Below is a small trained network, with its code and all its weights. Each question gives an input and a class and asks what happens when units are switched off, that is, made to give their printed mean instead of their output.

import numpy as np


def w(rows, s, z=0):
    codes = np.array(rows[::2]) - 128.0
    scale = np.full(codes.shape[1], s)
    scale[-1] = z or s
    return codes * scale


def norm(h):
    return h / np.sqrt((h * h).mean(-1, keepdims=True) + 1e-5)


def f(y):
    return y / 2 * (1 + np.tanh(0.7978845608 * (y + 0.044715 * y**3)))


def log_softmax(a):
    a = a - a.max(-1, keepdims=True)
    return a - np.log(np.exp(a).sum(-1, keepdims=True))


def net(x, mask):
    res = np.array(x, float).reshape(1, 7) / 4 @ E
    u = 0
    for l in range(4):
        y = f(norm(res) @ A[l][:, :-1].T + A[l][:, -1])
        res = res + np.where(mask[u : u + 10], y, B[l][:, -1]) @ B[l][:, :-1]
        u += 10
    return log_softmax(norm(res)[-1] @ U[:, :-1].T + U[:, -1])


A, B = {}, {}
E = w([
[127,128,127,130,127,129,133,127,129,124,125],'x0',
[188,109,2,217,213,135,123,163,128,76,194],'x1',
[231,190,143,65,130,214,120,167,142,55,78],'x2',
[159,124,160,222,52,188,168,152,86,180,137],'x3',
[130,126,128,126,127,126,127,132,129,129,128],'x4',
[239,117,54,100,86,43,162,95,128,199,57],'x5',
[211,16,242,158,201,111,125,88,113,101,115],'x6',
],0.0062)
A[0] = w([
[48,74,104,190,117,36,110,97,104,167,133,38],'0.n0',
[176,105,23,187,156,182,41,94,160,94,188,2],'0.n1',
[19,75,105,202,141,41,81,98,108,194,135,46],'0.n2',
[198,167,141,98,137,202,76,189,88,83,73,37],'0.n3',
[126,120,122,116,139,148,176,115,131,133,134,124],'0.n4',
[200,194,131,90,137,210,47,173,139,73,28,88],'0.n5',
[74,147,226,53,13,127,97,63,182,156,107,31],'0.n6',
[155,109,142,226,57,233,252,158,131,195,133,36],'0.n7',
[228,123,94,115,59,32,193,85,183,167,115,61],'0.n8',
[69,117,84,37,228,79,114,100,151,103,96,22],'0.n9',
],0.0041)
B[0] = w([
[187,134,143,29,91,179,215,130,162,106,236,187],'0.n0',
[106,182,163,139,166,86,201,170,76,138,89,154],'0.n1',
[171,114,152,62,96,159,229,98,177,121,232,234],'0.n2',
[108,109,128,109,103,112,196,86,153,157,223,168],'0.n3',
[131,127,131,123,129,123,112,144,133,135,133,124],'0.n4',
[119,93,136,106,108,107,205,83,142,187,254,250],'0.n5',
[122,193,144,156,243,75,209,215,76,132,102,230],'0.n6',
[157,218,148,127,116,35,5,44,100,62,184,191],'0.n7',
[76,94,102,107,180,233,72,102,72,167,108,199],'0.n8',
[162,203,155,195,58,96,74,80,68,113,170,167],'0.n9',
],0.0068,0.0021)
A[1] = w([
[41,116,170,153,151,195,74,156,141,90,146,44],'1.n0',
[157,126,50,190,158,123,113,134,140,88,154,66],'1.n1',
[72,180,52,100,75,140,91,178,57,147,132,34],'1.n2',
[147,113,63,200,150,130,138,180,171,87,133,3],'1.n3',
[102,137,105,37,191,39,69,102,187,77,133,14],'1.n4',
[167,37,189,123,166,116,98,128,77,109,128,73],'1.n5',
[255,198,144,52,119,229,150,158,151,63,117,32],'1.n6',
[100,112,184,91,64,110,109,111,191,135,97,115],'1.n7',
[102,176,95,96,92,147,149,168,137,137,140,27],'1.n8',
[186,174,127,76,128,203,124,175,158,62,74,30],'1.n9',
],0.0059,0.0043)
B[1] = w([
[158,84,37,66,149,208,77,78,78,194,86,216],'1.n0',
[88,199,223,88,153,78,182,201,81,159,71,199],'1.n1',
[165,81,167,173,128,126,132,116,236,42,78,217],'1.n2',
[110,169,209,112,148,94,163,191,84,156,90,138],'1.n3',
[183,220,164,203,13,108,55,59,35,72,168,206],'1.n4',
[119,151,109,160,94,133,151,148,254,58,92,253],'1.n5',
[61,54,124,97,77,60,181,103,127,165,248,224],'1.n6',
[175,170,89,187,223,107,180,226,84,111,163,188],'1.n7',
[162,90,181,181,141,127,140,92,180,131,111,156],'1.n8',
[76,75,123,136,74,96,166,113,124,169,190,121],'1.n9',
],0.0067,0.0021)
A[2] = w([
[166,62,184,133,169,122,128,134,119,117,123,76],'2.n0',
[53,122,176,133,149,183,102,162,107,93,179,119],'2.n1',
[159,123,175,251,3,164,94,161,65,179,148,37],'2.n2',
[144,177,159,160,104,112,55,166,88,112,83,15],'2.n3',
[63,201,42,116,67,150,104,194,222,115,96,24],'2.n4',
[167,124,22,198,211,109,147,175,110,103,193,78],'2.n5',
[192,89,44,111,95,87,106,110,96,201,38,39],'2.n6',
[58,196,60,128,51,116,144,170,180,124,142,61],'2.n7',
[67,170,230,68,103,112,154,122,106,158,27,27],'2.n8',
[79,86,127,141,117,73,154,86,151,178,208,2],'2.n9',
],0.0054,0.0049)
B[2] = w([
[99,196,72,137,95,136,149,126,189,117,110,156],'2.n0',
[179,105,41,98,116,135,115,107,108,203,82,255],'2.n1',
[133,197,105,87,139,65,70,67,100,42,152,168],'2.n2',
[140,127,141,87,145,113,151,94,127,121,165,109],'2.n3',
[136,104,150,190,113,131,141,127,207,119,84,172],'2.n4',
[98,178,219,74,124,109,154,185,93,154,99,197],'2.n5',
[91,120,89,97,162,255,70,137,108,132,137,176],'2.n6',
[180,74,177,179,127,132,141,106,179,81,101,201],'2.n7',
[118,165,127,149,192,113,142,214,97,105,137,193],'2.n8',
[133,115,127,88,98,127,142,140,144,131,172,173],'2.n9',
],0.0078,0.0023)
A[3] = w([
[130,174,152,133,165,80,181,234,82,143,113,35],'3.n0',
[151,192,153,171,75,65,33,80,72,68,165,34],'3.n1',
[174,45,192,184,142,122,122,129,193,77,75,54],'3.n2',
[136,95,100,116,43,164,51,44,173,132,157,87],'3.n3',
[192,92,46,67,100,103,120,125,89,193,60,80],'3.n4',
[66,152,240,88,92,94,133,182,102,172,54,33],'3.n5',
[61,48,126,162,101,51,156,97,136,202,215,2],'3.n6',
[136,131,56,203,189,94,128,194,110,95,147,36],'3.n7',
[178,32,214,191,155,125,113,113,239,62,65,58],'3.n8',
[50,99,131,128,156,255,58,130,96,131,142,67],'3.n9',
],0.0062,0.0059)
B[3] = w([
[118,167,174,122,221,121,111,190,76,134,63,229],'3.n0',
[131,165,97,150,120,90,3,21,108,54,111,210],'3.n1',
[78,184,88,150,84,134,128,156,208,139,101,191],'3.n2',
[121,161,180,139,227,84,179,237,78,123,83,240],'3.n3',
[33,59,139,142,187,242,53,120,101,124,138,154],'3.n4',
[204,174,131,198,216,105,167,207,62,76,110,179],'3.n5',
[197,70,143,19,92,134,195,137,130,111,211,189],'3.n6',
[148,160,161,71,166,99,187,177,114,135,103,116],'3.n7',
[37,173,39,213,9,155,169,176,247,152,65,252],'3.n8',
[206,39,45,80,165,170,83,92,90,244,48,189],'3.n9',
],0.0054,0.0033)
U = w([
[122,180,179,133,204,86,180,235,63,136,91,242],'0',
[126,63,139,63,81,121,201,102,158,148,247,98],'1',
[107,128,96,201,83,135,131,136,254,106,48,182],'2',
[122,59,65,90,174,219,48,102,72,184,76,85],'3',
[141,193,142,148,104,65,31,52,69,55,152,6],'4',
],0.012,0.0015)

Each question gives the input, the list of numbers given to net, and the class t.
The units are the neurons (one row each of A and B). Each row of codes is followed by its name. A weight is (code - 128) times the scale printed after its matrix; where a second scale follows, it is the last column's (A, B and U).
mask holds one flag per neuron, layer by layer. A switched-off neuron (its flag False) gives its mean, the last column of its row in B, instead of its output. The means were averaged over made-up inputs and are rounded, as every weight is.
A unit's drop is (log p(t) with every unit on - log p(t) with that unit switched off) / (log p(t) with every unit on - log p(t) with every unit switched off).
The circuit of an input: a set's keep is (log p(t) with only the set's units on - log p(t) with every unit switched off) / (log p(t) with every unit on - log p(t) with every unit switched off). Starting from the 12 units with the biggest drops (on a tie, the unit counted first), units are removed one at a time, each time the one whose removal leaves the highest keep (on an exact tie, the one counted first), for as long as the keep stays at least 0.8.
units of the circuit, in order: the units of the circuit, biggest drop first
k most important neurons: the k neurons with the biggest drops, biggest first
k most important neurons of layer l: the k neurons of layer l with the biggest drops, biggest first
input [-6,-1,1,7,5,-8,1], class 3: units of the circuit, in order -> 1.n0
input [7,-5,0,8,8,5,8], class 2: 2 most important neurons of layer 1 -> 1.n5, 1.n4
input [-1,-7,-6,-7,3,8,7], class 3: units of the circuit, in order -> 0.n8, 3.n4
input [3,-3,-6,8,-8,2,-1], class 4: 2 most important neurons -> 2.n2, 0.n7
input [-3,-1,-3,-4,-7,7,6], class 3: 2 most important neurons of layer 1 -> 1.n2, 1.n8
input [-6,6,-5,2,8,0,8], class 2: units of the circuit, in order -> 1.n5, 3.n8
input [7,-4,5,5,0,-8,7], class 3: units of the circuit, in order -> 1.n0, 3.n9
input [8,8,0,8,-3,2,-2], class 0: 4 most important neurons -> 1.n1, 1.n4, 2.n5, 0.n1
input [-4,2,5,-2,-6,-5,-3], class 1: 2 most important neurons -> 1.n6, 0.n8
input [-5,7,-8,-5,3,-6,-5], class 1: units of the circuit, in order -> 0.n2, 3.n6
input [-2,-1,-8,4,8,2,-8], class 1: 3 most important neurons -> 0.n2, 0.n0, 1.n5
input [-5,-5,2,3,-2,8,-7], class 3: units of the circuit, in order -> 0.n8, 3.n4
input [-4,-2,5,3,6,4,5], class 1: 3 most important neurons -> 1.n6, 1.n2, 2.n7
input [0,-7,-2,-8,-2,2,4], class 4: units of the circuit, in order -> 1.n4
input [2,-7,-5,-3,6,-3,-7], class 0: 4 most important neurons -> 0.n6, 2.n8, 1.n5, 3.n5
input [1,0,-3,0,4,0,3], class 1: 2 most important neurons -> 0.n2, 0.n0
input [3,-7,-2,-1,-5,-2,8], class 2: 3 most important neurons -> 1.n5, 3.n8, 1.n1
input [7,-7,6,-8,6,-2,-2], class 4: 3 most important neurons -> 1.n4, 0.n9, 1.n1
input [0,-3,-3,2,-4,2,-3], class 0: 3 most important neurons -> 0.n6, 1.n5, 0.n5
input [-3,0,-5,-7,5,7,-3], class 3: units of the circuit, in order -> 3.n4
input [0,7,-1,7,-2,5,-3], class 0: 3 most important neurons -> 1.n1, 1.n4, 2.n5
input [2,-4,6,4,4,-6,4], class 1: 2 most important neurons of layer 0 -> 0.n8, 0.n5
input [-8,1,1,-5,8,-4,6], class 2: 2 most important neurons -> 1.n5, 3.n8
input [-1,-3,0,2,7,2,4], class 2: 2 most important neurons -> 1.n5, 1.n1
input [-5,8,-1,-8,2,4,-5], class 0: 2 most important neurons of layer 3 -> 3.n0, 3.n7
input [-2,-3,7,-7,0,-4,0], class 1: 2 most important neurons -> 1.n6, 0.n7
input [3,-2,1,-3,7,-5,-3], class 3: units of the circuit, in order -> 1.n0
